Below is a small trained network, with its code and all its weights. Each question gives an input and a class and asks what happens when units are switched off, that is, made to give their printed mean instead of their output.

import numpy as np


def w(rows, s, z=0):
    codes = np.array(rows[::2]) - 128.0
    scale = np.full(codes.shape[1], s)
    scale[-1] = z or s
    return codes * scale


def f(y):
    return y / 2 * (1 + np.tanh(0.7978845608 * (y + 0.044715 * y**3)))


def log_softmax(a):
    a = a - a.max(-1, keepdims=True)
    return a - np.log(np.exp(a).sum(-1, keepdims=True))


def net(x, mask):
    res = np.array(x, float).reshape(1, 8) / 4 @ E
    y = f(res @ A[0][:, :-1].T + A[0][:, -1])
    res = res + np.where(mask, y, B[0][:, -1]) @ B[0][:, :-1]
    return log_softmax(res[-1] @ U[:, :-1].T + U[:, -1])


A, B = {}, {}
E = w([
[135,94,9,62,101,107,117,91,143,119,78,1],'x0',
[88,126,124,155,148,97,115,140,123,120,156,138],'x1',
[84,143,125,155,180,187,156,138,183,180,166,59],'x2',
[129,108,129,137,120,117,122,143,126,137,126,123],'x3',
[148,65,97,96,181,171,87,116,132,158,199,163],'x4',
[140,208,136,132,155,184,126,74,114,89,168,120],'x5',
[178,132,135,133,92,148,129,142,125,140,116,106],'x6',
[107,94,126,67,165,73,147,78,147,105,163,134],'x7',
],0.0098)
A[0] = w([
[154,47,64,128,170,211,53,132,115,144,166,181,121],'N0',
[61,187,200,129,131,113,143,150,130,101,44,90,84],'N1',
[158,106,119,81,98,121,87,156,18,35,99,187,78],'N2',
[102,161,2,139,105,168,73,146,53,123,82,100,107],'N3',
[114,192,192,196,83,208,82,234,86,100,113,226,89],'N4',
[111,119,116,86,77,132,90,151,28,57,135,155,4],'N5',
[73,109,232,105,91,159,144,118,73,172,158,151,24],'N6',
],0.0062,0.0046)
B[0] = w([
[73,116,124,178,124,132,208,139,70,5,74,215,222],'N0',
[140,92,91,127,179,169,157,239,74,77,167,128,179],'N1',
[91,124,31,146,99,240,143,119,120,249,234,58,194],'N2',
[137,83,138,80,195,60,78,66,207,76,76,99,209],'N3',
[177,147,159,122,124,113,90,82,191,102,157,121,253],'N4',
[174,54,49,188,252,241,188,148,183,85,248,72,143],'N5',
[212,96,133,187,187,2,165,93,214,205,120,100,157],'N6',
],0.0082,0.0067)
U = w([
[118,145,64,202,180,211,202,133,126,247,190,86,45],'0',
[115,127,181,107,84,138,91,122,149,75,147,148,205],'1',
[214,126,140,122,185,54,94,75,195,98,114,160,2],'2',
[112,167,138,118,97,149,118,132,120,103,122,164,202],'3',
[136,160,142,107,136,140,109,152,100,115,130,161,198],'4',
[141,135,140,172,91,140,225,167,62,2,107,159,31],'5',
[119,169,129,164,109,116,119,84,87,155,114,150,170],'6',
],0.0095,0.0084)

Each question gives the input, the list of numbers given to net, and the class t.
The units are the neurons (one row each of A and B). Each row of codes is followed by its name. A weight is (code - 128) times the scale printed after its matrix; where a second scale follows, it is the last column's (A, B and U).
mask holds one flag per neuron, in row order. A switched-off neuron (its flag False) gives its mean, the last column of its row in B, instead of its output. The means were averaged over made-up inputs and are rounded, as every weight is.
A unit's drop is (log p(t) with every unit on - log p(t) with that unit switched off) / (log p(t) with every unit on - log p(t) with every unit switched off).
The circuit of an input: a set's keep is (log p(t) with only the set's units on - log p(t) with every unit switched off) / (log p(t) with every unit on - log p(t) with every unit switched off). Starting from all 7 units, units are removed one at a time, each time the one whose removal leaves the highest keep (on an exact tie, the one counted first), for as long as the keep stays at least 0.8.
units of the circuit, in order: the units of the circuit, biggest drop first
top k neurons: the k neurons with the biggest drops, biggest first
drop of u: that unit's drop, to one decimal
input [-8,-7,-3,-5,3,5,0,3], class 2: units of the circuit, in order : (N6)
input [-6,-6,1,2,3,8,0,2], class 2: units of the circuit, in order : (N6 N4)
input [-8,-3,6,0,5,0,8,5], class 2: units of the circuit, in order : (N6 N2)
input [-7,6,3,0,4,6,5,0], class 2: units of the circuit, in order : (N4 N6)
input [8,1,-8,8,7,-1,-7,-8], class 0: top 3 neurons : (N2 N5 N4)
input [8,1,2,8,8,-4,6,-5], class 2: top 3 neurons : (N3 N2 N1)
input [-8,-2,-4,-8,2,-3,2,5], class 2: top 2 neurons : (N6 N4)
input [-4,-6,6,4,5,4,-8,1], class 4: top 2 neurons : (N2 N0)
input [-7,7,-1,-7,-5,4,7,-5], class 2: top 2 neurons : (N4 N6)
input [-7,-2,-7,-4,-5,6,-3,-2], class 0: top 3 neurons : (N2 N5 N3)
input [-2,-5,-7,7,-7,0,-3,0], class 0: top 3 neurons : (N2 N5 N0)
input [7,0,6,1,-3,-2,6,-2], class 2: top 3 neurons : (N3 N2 N0)
input [-8,-4,-5,8,-8,1,8,-1], class 2: top 3 neurons : (N4 N6 N0)
input [6,5,-8,-4,0,6,-5,-4], class 0: top neuron : (N2)
input [-8,-4,-1,-3,4,-3,-1,2], class 2: top 2 neurons : (N6 N4)
input [2,6,-8,6,-6,4,-7,-8], class 0: drop of N5 : 0.3
input [-2,3,3,8,5,-1,-5,-2], class 3: drop of N1 : 0.2
input [-1,2,-8,2,3,-4,0,0], class 0: drop of N2 : 0.6
